Below is a small trained network, with its code and all its weights. Each question gives an input and a class and asks what happens when units are switched off, that is, made to give their printed mean instead of their output.

import numpy as np


def w(rows, s, z=0):
    codes = np.array(rows[::2]) - 128.0
    scale = np.full(codes.shape[1], s)
    scale[-1] = z or s
    return codes * scale


def norm(h):
    return h / np.sqrt((h * h).mean(-1, keepdims=True) + 1e-5)


def f(y):
    return np.maximum(y, 0)


def log_softmax(a):
    a = a - a.max(-1, keepdims=True)
    return a - np.log(np.exp(a).sum(-1, keepdims=True))


def net(x, mask):
    res = np.array(x, float).reshape(1, 5) / 4 @ E
    u = 0
    for l in range(2):
        y = f(norm(res) @ A[l][:, :-1].T + A[l][:, -1])
        res = res + np.where(mask[u : u + 8], y, B[l][:, -1]) @ B[l][:, :-1]
        u += 8
    return log_softmax(norm(res)[-1] @ U[:, :-1].T + U[:, -1])


A, B = {}, {}
E = w([
[191,61,80,194,74,144,188,95,148,209,152],'x0',
[214,67,1,113,99,150,26,186,235,41,236],'x1',
[105,198,75,102,146,251,133,182,186,249,179],'x2',
[136,114,76,165,98,83,30,142,118,180,118],'x3',
[225,160,50,119,113,94,128,125,207,11,82],'x4',
],0.0067)
A[0] = w([
[65,120,142,114,98,138,151,123,62,113,77,3],'L0N1',
[253,103,51,143,108,108,119,136,190,35,163,238],'L0N2',
[121,95,186,159,146,57,132,78,88,122,32,23],'L0N3',
[127,176,160,2,146,152,86,198,124,80,101,78],'L0N4',
[106,93,102,101,161,114,62,180,201,90,175,78],'L0N5',
[186,105,147,90,120,98,167,94,139,48,117,12],'L0N6',
[240,118,37,156,120,122,26,180,203,68,225,86],'L0N7',
[103,163,154,108,101,73,161,131,73,153,59,54],'L0N8',
],0.0092,0.0046)
B[0] = w([
[120,146,109,212,116,112,71,96,165,113,114,156],'L0N1',
[120,124,133,41,38,141,202,227,158,84,76,254],'L0N2',
[138,116,157,160,109,112,57,52,32,138,75,189],'L0N3',
[106,122,108,254,239,121,137,110,206,91,156,171],'L0N4',
[67,89,102,134,111,135,93,57,102,94,173,181],'L0N5',
[88,128,185,89,192,174,188,171,56,141,85,160],'L0N6',
[181,5,27,66,32,47,80,190,181,121,147,250],'L0N7',
[159,133,85,197,113,79,67,97,163,74,139,180],'L0N8',
],0.0093,0.013)
A[1] = w([
[195,160,230,160,101,110,88,51,41,157,150,78],'L1N1',
[78,41,137,124,95,161,187,106,160,208,192,147],'L1N2',
[136,145,79,158,124,167,109,107,148,241,196,93],'L1N3',
[240,201,10,119,136,156,255,101,195,194,78,36],'L1N4',
[74,95,165,210,206,99,205,139,56,191,176,84],'L1N5',
[125,149,214,123,123,90,134,123,19,81,56,87],'L1N6',
[149,162,141,110,160,112,182,130,104,13,71,51],'L1N7',
[195,157,79,93,175,178,159,85,90,126,154,4],'L1N8',
],0.0069,0.0023)
B[1] = w([
[151,74,98,167,48,86,100,113,103,135,151,255],'L1N1',
[135,107,222,142,123,142,73,133,87,157,158,225],'L1N2',
[128,48,187,18,141,216,179,112,90,151,203,200],'L1N3',
[150,122,25,79,183,186,54,15,160,96,54,181],'L1N4',
[251,228,134,117,94,51,105,189,129,167,155,229],'L1N5',
[56,152,82,96,96,125,163,79,85,140,54,246],'L1N6',
[131,205,254,105,147,142,223,199,65,178,165,182],'L1N7',
[168,110,38,147,82,110,137,138,124,140,41,132],'L1N8',
],0.0078,0.0057)
U = w([
[175,48,95,76,38,90,136,216,182,105,136,231],'0',
[175,132,100,63,169,201,131,49,164,173,97,22],'1',
[100,151,206,91,133,123,252,170,84,92,50,50],'2',
[64,50,101,162,190,127,89,120,150,103,231,2],'3',
[166,133,223,125,130,158,108,142,94,225,231,91],'4',
[113,239,161,206,240,123,141,115,203,110,136,120],'5',
[128,171,164,205,111,54,98,19,58,152,60,163],'6',
],0.014,0.0028)

Each question gives the input, the list of numbers given to net, and the class t.
The units are the neurons (one row each of A and B). Each row of codes is followed by its name. A weight is (code - 128) times the scale printed after its matrix; where a second scale follows, it is the last column's (A, B and U).
mask holds one flag per neuron, layer by layer. A switched-off neuron (its flag False) gives its mean, the last column of its row in B, instead of its output. The means were averaged over made-up inputs and are rounded, as every weight is.
A unit's drop is (log p(t) with every unit on - log p(t) with that unit switched off) / (log p(t) with every unit on - log p(t) with every unit switched off).
The circuit of an input: a set's keep is (log p(t) with only the set's units on - log p(t) with every unit switched off) / (log p(t) with every unit on - log p(t) with every unit switched off). Starting from the 12 units with the biggest drops (on a tie, the unit counted first), units are removed one at a time, each time the one whose removal leaves the highest keep (on an exact tie, the one counted first), for as long as the keep stays at least 0.8.
circuit, biggest first: the units of the circuit, biggest drop first
unit that matters most: the unit with the biggest drop
k most important neurons: the k neurons with the biggest drops, biggest first
k most important neurons of layer l: the k neurons of layer l with the biggest drops, biggest first
drop of u: that unit's drop, to one decimal
input [5,-2,3,7,0], class 4: unit that matters most -> L0N2
input [-6,-2,6,2,-1], class 5: 2 most important neurons -> (L0N7, L0N4)
input [6,-6,2,2,-8], class 4: circuit, biggest first -> (L1N3, L0N2)
input [1,-4,4,-6,2], class 1: 3 most important neurons -> (L1N4, L0N3, L0N2)
input [-1,6,1,-1,-8], class 3: 2 most important neurons -> (L0N2, L0N5)
input [7,-4,5,3,6], class 1: circuit, biggest first -> (L1N4, L0N7)
input [-7,-1,4,8,-7], class 4: 2 most important neurons of layer 0 -> (L0N7, L0N2)
input [-5,-5,7,-4,-6], class 4: 3 most important neurons -> (L0N2, L1N3, L1N5)
input [-5,5,-7,-1,-8], class 3: 4 most important neurons -> (L0N5, L0N2, L0N4, L0N6)
input [-8,5,-2,-6,-3], class 3: 2 most important neurons of layer 0 -> (L0N4, L0N5)
input [-3,1,0,0,-3], class 5: circuit, biggest first -> (L0N7, L0N4)
input [7,-1,3,2,-2], class 4: 2 most important neurons of layer 0 -> (L0N2, L0N7)
input [4,0,0,-3,-1], class 4: 2 most important neurons -> (L1N2, L0N7)
input [1,-8,6,-7,5], class 1: circuit, biggest first -> (L1N4)
input [0,-4,4,-2,-7], class 4: 2 most important neurons of layer 0 -> (L0N2, L0N3)
input [4,-7,6,3,1], class 1: 4 most important neurons -> (L1N4, L0N3, L0N5, L1N3)
input [8,-1,8,2,-3], class 4: 2 most important neurons -> (L0N2, L1N2)
input [1,-7,8,6,2], class 1: 2 most important neurons of layer 0 -> (L0N3, L0N5)
input [-4,-5,8,3,0], class 5: 2 most important neurons of layer 0 -> (L0N7, L0N4)
input [-4,-8,3,-7,-7], class 6: circuit, biggest first -> (L0N2)
input [2,-1,-4,-2,1], class 2: 2 most important neurons -> (L0N6, L1N7)
input [6,-6,0,7,7], class 6: drop of L0N7 -> 0.4
input [6,0,-1,-5,1], class 2: drop of L0N7 -> 0.4
input [5,-7,4,-4,7], class 1: drop of L1N4 -> 0.5
input [0,-3,-6,7,8], class 2: drop of L0N6 -> 0.2
